Below is a small trained network, with its code and all its weights. Each question gives an input and a target symbol and asks what happens when units are switched off, that is, made to give their printed mean instead of their output.

import numpy as np


def w(rows, s, z=0):
    codes = np.array(rows[::2]) - 128.0
    scale = np.full(codes.shape[1], s)
    scale[-1] = z or s
    return codes * scale


def norm(h):
    return h / np.sqrt((h * h).mean(-1, keepdims=True) + 1e-5)


def f(y):
    return y / 2 * (1 + np.tanh(0.7978845608 * (y + 0.044715 * y**3)))


def softmax(a):
    e = np.exp(a - a.max(-1, keepdims=True))
    return e / e.sum(-1, keepdims=True)


def log_softmax(a):
    a = a - a.max(-1, keepdims=True)
    return a - np.log(np.exp(a).sum(-1, keepdims=True))


def net(x, mask):
    ids = ['αγδεζθμξπσψ'.index(c) for c in x.split()]
    T = len(ids)
    res = E[ids] + P[:T]
    q, k, v = (norm(res) @ M[0].T for M in (Q, K, V))
    z = softmax(np.where(np.tri(T) > 0, q @ k.T / 2**0.5, -1e9)) @ v
    res = res + np.where(mask[0], z, O[0][:, -1]) @ O[0][:, :-1]
    y = f(norm(res) @ A[0][:, :-1].T + A[0][:, -1])
    res = res + np.where(mask[1:25], y, B[0][:, -1]) @ B[0][:, :-1]
    return log_softmax(norm(res)[-1] @ U[:, :-1].T + U[:, -1])


Q, K, V, O, A, B = {}, {}, {}, {}, {}, {}
E = w([
[116,150,71],'α',
[146,76,127],'γ',
[132,101,163],'δ',
[142,112,126],'ε',
[136,47,151],'ζ',
[130,117,153],'θ',
[122,64,165],'μ',
[128,133,147],'ξ',
[126,141,118],'π',
[87,138,101],'σ',
[253,128,93],'ψ',
],0.024)
P = w([
[192,128,111],'0',
[38,141,1],'1',
[50,78,41],'2',
[43,101,25],'3',
[58,44,65],'4',
[61,42,69],'5',
[52,45,56],'6',
[47,56,58],'7',
],0.0066)
Q[0] = w([
[170,101,96],'h1',
[129,231,254],'h1',
],0.034)
K[0] = w([
[130,143,103],'h1',
[4,100,131],'h1',
],0.034)
V[0] = w([
[3,62,77],'h1',
[108,62,221],'h1',
],0.034)
O[0] = w([
[137,31,5,2],'h1',
[14,107,117,62],'h1',
],0.027,0.0079)
A[0] = w([
[109,125,127,79],'n1',
[120,167,124,107],'n2',
[200,89,60,169],'n3',
[120,82,60,166],'n4',
[110,250,42,107],'n5',
[157,119,165,148],'n6',
[168,210,153,118],'n7',
[121,119,136,126],'n8',
[51,81,102,2],'n9',
[73,107,103,30],'n10',
[122,99,146,54],'n11',
[123,161,153,150],'n12',
[227,134,142,177],'n13',
[124,147,146,151],'n14',
[150,114,53,19],'n15',
[122,222,156,127],'n16',
[126,115,100,133],'n17',
[162,133,119,60],'n18',
[92,134,108,61],'n19',
[151,178,193,153],'n20',
[106,108,134,71],'n21',
[134,112,102,140],'n22',
[168,117,163,121],'n23',
[131,138,137,104],'n24',
],0.024,0.0039)
B[0] = w([
[132,140,129,126],'n1',
[131,107,139,144],'n2',
[1,63,130,249],'n3',
[59,72,99,219],'n4',
[173,116,182,131],'n5',
[150,145,93,157],'n6',
[194,94,106,224],'n7',
[131,128,133,129],'n8',
[194,187,147,175],'n9',
[177,165,131,154],'n10',
[133,127,143,121],'n11',
[136,84,122,181],'n12',
[83,203,89,202],'n13',
[133,101,128,158],'n14',
[106,32,169,194],'n15',
[113,21,119,238],'n16',
[120,107,120,151],'n17',
[114,172,118,136],'n18',
[151,149,121,133],'n19',
[168,99,39,244],'n20',
[134,151,132,128],'n21',
[110,103,126,155],'n22',
[159,159,97,154],'n23',
[136,122,121,133],'n24',
],0.044,0.013)
U = w([
[241,141,91,151],'α',
[225,48,82,31],'γ',
[151,124,136,63],'δ',
[142,166,26,81],'ε',
[67,26,48,80],'ζ',
[173,220,198,253],'θ',
[48,166,228,168],'μ',
[113,99,173,106],'ξ',
[100,204,95,167],'π',
[187,63,251,134],'σ',
[86,185,103,154],'ψ',
],0.012,0.0037)

Each question gives the input, a string of symbols that net reads in full, and the target symbol t.
The units are the heads (2 rows each of Q, K, V and O) and the neurons (one row each of A and B). Each row of codes is followed by its name. A weight is (code - 128) times the scale printed after its matrix; where a second scale follows, it is the last column's (O, A, B and U).
mask holds one flag per unit, heads first, then neurons. A switched-off unit (its flag False) gives its mean, the last column of its rows in O or B, instead of its output. The means were averaged over made-up inputs and are rounded, as every weight is.
A unit's drop is (log p(t) with every unit on - log p(t) with that unit switched off) / (log p(t) with every unit on - log p(t) with every unit switched off).
The circuit of an input: a set's keep is (log p(t) with only the set's units on - log p(t) with every unit switched off) / (log p(t) with every unit on - log p(t) with every unit switched off). Starting from the 12 units with the biggest drops (on a tie, the unit counted first), units are removed one at a time, each time the one whose removal leaves the highest keep (on an exact tie, the one counted first), for as long as the keep stays at least 0.8.
units of the circuit, in order: the units of the circuit, biggest drop first
k most important neurons: the k neurons with the biggest drops, biggest first
drop of u: that unit's drop, to one decimal
input α θ π σ ε σ α, target ε: units of the circuit, in order	h1, n13, n16
input ξ θ π ψ δ σ δ, target γ: 2 most important neurons	n16, n20
input ζ θ ξ ξ α ξ σ, target π: 3 most important neurons	n16, n9, n3
input ζ ξ σ ε δ α ξ, target π: 4 most important neurons	n16, n9, n3, n20
input α ξ μ, target ε: most important neuron	n13
input α θ ξ σ γ σ σ, target ε: 2 most important neurons	n13, n16
input ξ σ γ, target σ: 2 most important neurons	n3, n16
input γ σ ξ σ π π ξ, target θ: 3 most important neurons	n3, n20, n9
input ψ γ ε θ γ ξ, target α: 2 most important neurons	n3, n20
input ψ σ ξ σ α ζ, target α: 2 most important neurons	n3, n20
input δ σ θ, target μ: drop of h1	1.5
input ξ σ π ξ μ ξ θ, target σ: drop of h1	1.2
input δ ξ μ ζ, target μ: drop of n1	0.0
input δ δ σ α σ γ ψ θ, target α: most important neuron	n3
input σ ψ μ, target α: drop of n3	0.1
input ε δ π α π ξ γ δ, target γ: 2 most important neurons	n3, n20
